Here is a tiny trained network, its code and every weight. The questions are about switching its units off for an input and a target symbol, where a switched-off unit gives its printed mean instead of its output.

import numpy as np


def w(rows, s, z=0):
    codes = np.array(rows[::2]) - 128.0
    scale = np.full(codes.shape[1], s)
    scale[-1] = z or s
    return codes * scale


def f(y):
    return y / 2 * (1 + np.tanh(0.7978845608 * (y + 0.044715 * y**3)))


def softmax(a):
    e = np.exp(a - a.max(-1, keepdims=True))
    return e / e.sum(-1, keepdims=True)


def log_softmax(a):
    a = a - a.max(-1, keepdims=True)
    return a - np.log(np.exp(a).sum(-1, keepdims=True))


def net(x, mask):
    ids = ['αγδεθλμξστψω'.index(c) for c in x.split()]
    T = len(ids)
    res = E[ids] + P[:T]
    r = res
    for j in range(3):
        rows = slice(2 * j, 2 * j + 2)
        q, k, v = (r @ M[0][rows].T for M in (Q, K, V))
        z = softmax(np.where(np.tri(T) > 0, q @ k.T / 2**0.5, -1e9)) @ v
        o = O[0][rows]
        res = res + np.where(mask[j], z, o[:, -1]) @ o[:, :-1]
    y = f(res @ A[0][:, :-1].T + A[0][:, -1])
    res = res + np.where(mask[3:11], y, B[0][:, -1]) @ B[0][:, :-1]
    return log_softmax(res[-1] @ U[:, :-1].T + U[:, -1])


Q, K, V, O, A, B = {}, {}, {}, {}, {}, {}
E = w([
[93,179,158,164,34],'α',
[181,77,116,51,82],'γ',
[115,92,150,133,118],'δ',
[180,97,131,149,75],'ε',
[83,66,117,42,188],'θ',
[109,106,143,141,85],'λ',
[128,154,157,164,63],'μ',
[3,127,179,147,42],'ξ',
[158,108,134,144,76],'σ',
[145,152,39,196,162],'τ',
[109,114,149,123,93],'ψ',
[166,127,107,140,47],'ω',
],0.022)
P = w([
[113,79,174,250,118],'0',
[107,86,149,189,140],'1',
[108,94,127,151,140],'2',
[113,113,108,127,126],'3',
[107,107,112,115,143],'4',
[104,113,107,102,137],'5',
[99,121,102,94,133],'6',
[103,123,97,83,132],'7',
[107,128,87,77,122],'8',
[101,127,93,76,129],'9',
],0.016)
Q[0] = w([
[146,123,53,125,106],'H0',
[166,107,92,147,182],'H0',
[134,167,158,168,201],'H1',
[76,217,174,118,192],'H1',
[142,234,157,190,188],'H2',
[222,137,255,78,77],'H2',
],0.0076)
K[0] = w([
[70,109,60,126,86],'H0',
[91,172,174,97,52],'H0',
[194,182,170,99,122],'H1',
[202,96,188,90,114],'H1',
[112,145,254,57,104],'H2',
[233,15,186,61,151],'H2',
],0.0082)
V[0] = w([
[75,135,226,127,117],'H0',
[14,44,216,107,63],'H0',
[235,91,191,106,7],'H1',
[69,171,59,181,145],'H1',
[193,52,215,65,93],'H2',
[148,169,2,205,224],'H2',
],0.0067)
O[0] = w([
[168,68,136,149,28,154],'H0',
[152,46,138,105,105,245],'H0',
[232,107,160,123,2,93],'H1',
[90,229,157,70,155,127],'H1',
[38,157,157,75,90,121],'H2',
[101,81,102,252,109,114],'H2',
],0.0092,0.012)
A[0] = w([
[163,192,61,171,131,124],'N0',
[146,151,90,214,90,75],'N1',
[159,74,70,130,121,177],'N2',
[163,9,164,120,140,232],'N3',
[128,90,132,81,87,227],'N4',
[107,178,162,65,179,6],'N5',
[132,132,170,113,49,2],'N6',
[150,179,153,150,89,185],'N7',
],0.014,0.0041)
B[0] = w([
[49,127,243,60,147,134],'N0',
[130,140,178,126,176,144],'N1',
[117,169,160,106,88,185],'N2',
[107,206,119,165,133,255],'N3',
[105,12,176,141,84,213],'N4',
[218,137,69,62,216,148],'N5',
[132,150,35,99,254,159],'N6',
[102,88,147,105,40,134],'N7',
],0.008,0.029)
U = w([
[83,79,135,159,2,187],'α',
[98,117,129,78,95,151],'γ',
[147,96,42,71,178,104],'δ',
[155,120,103,121,122,104],'ε',
[124,144,122,98,91,26],'θ',
[159,83,124,138,120,31],'λ',
[152,92,63,146,142,80],'μ',
[152,161,116,106,95,196],'ξ',
[167,109,169,119,127,48],'σ',
[141,141,116,132,97,147],'τ',
[149,89,128,131,111,2],'ψ',
[103,213,103,86,59,176],'ω',
],0.011,0.0072)

Each question gives the input, a string of symbols that net reads in full, and the target symbol t.
The units are the heads (2 rows each of Q, K, V and O) and the neurons (one row each of A and B). Each row of codes is followed by its name. A weight is (code - 128) times the scale printed after its matrix; where a second scale follows, it is the last column's (O, A, B and U).
mask holds one flag per unit, heads first, then neurons. A switched-off unit (its flag False) gives its mean, the last column of its rows in O or B, instead of its output. The means were averaged over made-up inputs and are rounded, as every weight is.
A unit's drop is (log p(t) with every unit on - log p(t) with that unit switched off) / (log p(t) with every unit on - log p(t) with every unit switched off).
The circuit of an input: a set's keep is (log p(t) with only the set's units on - log p(t) with every unit switched off) / (log p(t) with every unit on - log p(t) with every unit switched off). Starting from all 11 units, units are removed one at a time, each time the one whose removal leaves the highest keep (on an exact tie, the one counted first), for as long as the keep stays at least 0.8.
circuit, biggest first: the units of the circuit, biggest drop first
unit that matters most: the unit with the biggest drop
top k neurons: the k neurons with the biggest drops, biggest first
heads that matter: for each layer, one digit per head in row order, 1 if its drop is at least 0.15 and else 0, layers parted by /
drop of u: that unit's drop, to one decimal
input ω ε ψ γ γ σ τ, target σ: unit that matters most => N1
input γ ψ θ γ θ θ ξ γ, target δ: circuit, biggest first => [H2 N5 H1]
input ξ μ θ, target α: heads that matter => 100
input τ θ θ τ ε τ, target σ: circuit, biggest first => [H2 N0 N1]
input α θ ξ σ ξ, target γ: circuit, biggest first => [H2 N6]
input θ γ γ θ γ, target δ: heads that matter => 101
input ξ θ λ θ θ ξ θ ψ ξ ξ, target δ: heads that matter => 001
input θ θ ε γ γ ξ ψ ξ γ τ, target α: circuit, biggest first => [H0 N6]
input γ τ γ μ ψ θ θ θ τ, target γ: top 2 neurons => [N0 N3]
input θ δ γ γ τ α, target ω: heads that matter => 101
input θ θ ξ θ θ σ ξ θ γ τ, target α: top 2 neurons => [N6 N5]
input ξ ψ θ ψ γ τ θ α, target ω: heads that matter => 100
input γ ξ ξ γ λ ψ α γ θ α, target γ: top 2 neurons => [N6 N3]
input ε θ α θ α σ θ τ, target ω: circuit, biggest first => [N4]
input λ ε α ξ θ, target α: heads that matter => 110
input θ ε ψ θ γ, target α: top 2 neurons => [N4 N6]
input θ γ θ θ τ θ θ θ θ, target μ: drop of H1 => 0.2
input δ ξ γ γ θ ξ δ α θ ξ, target δ: drop of H0 => 0.1
input θ ξ θ ξ ξ θ τ γ, target α: drop of N6 => 0.2
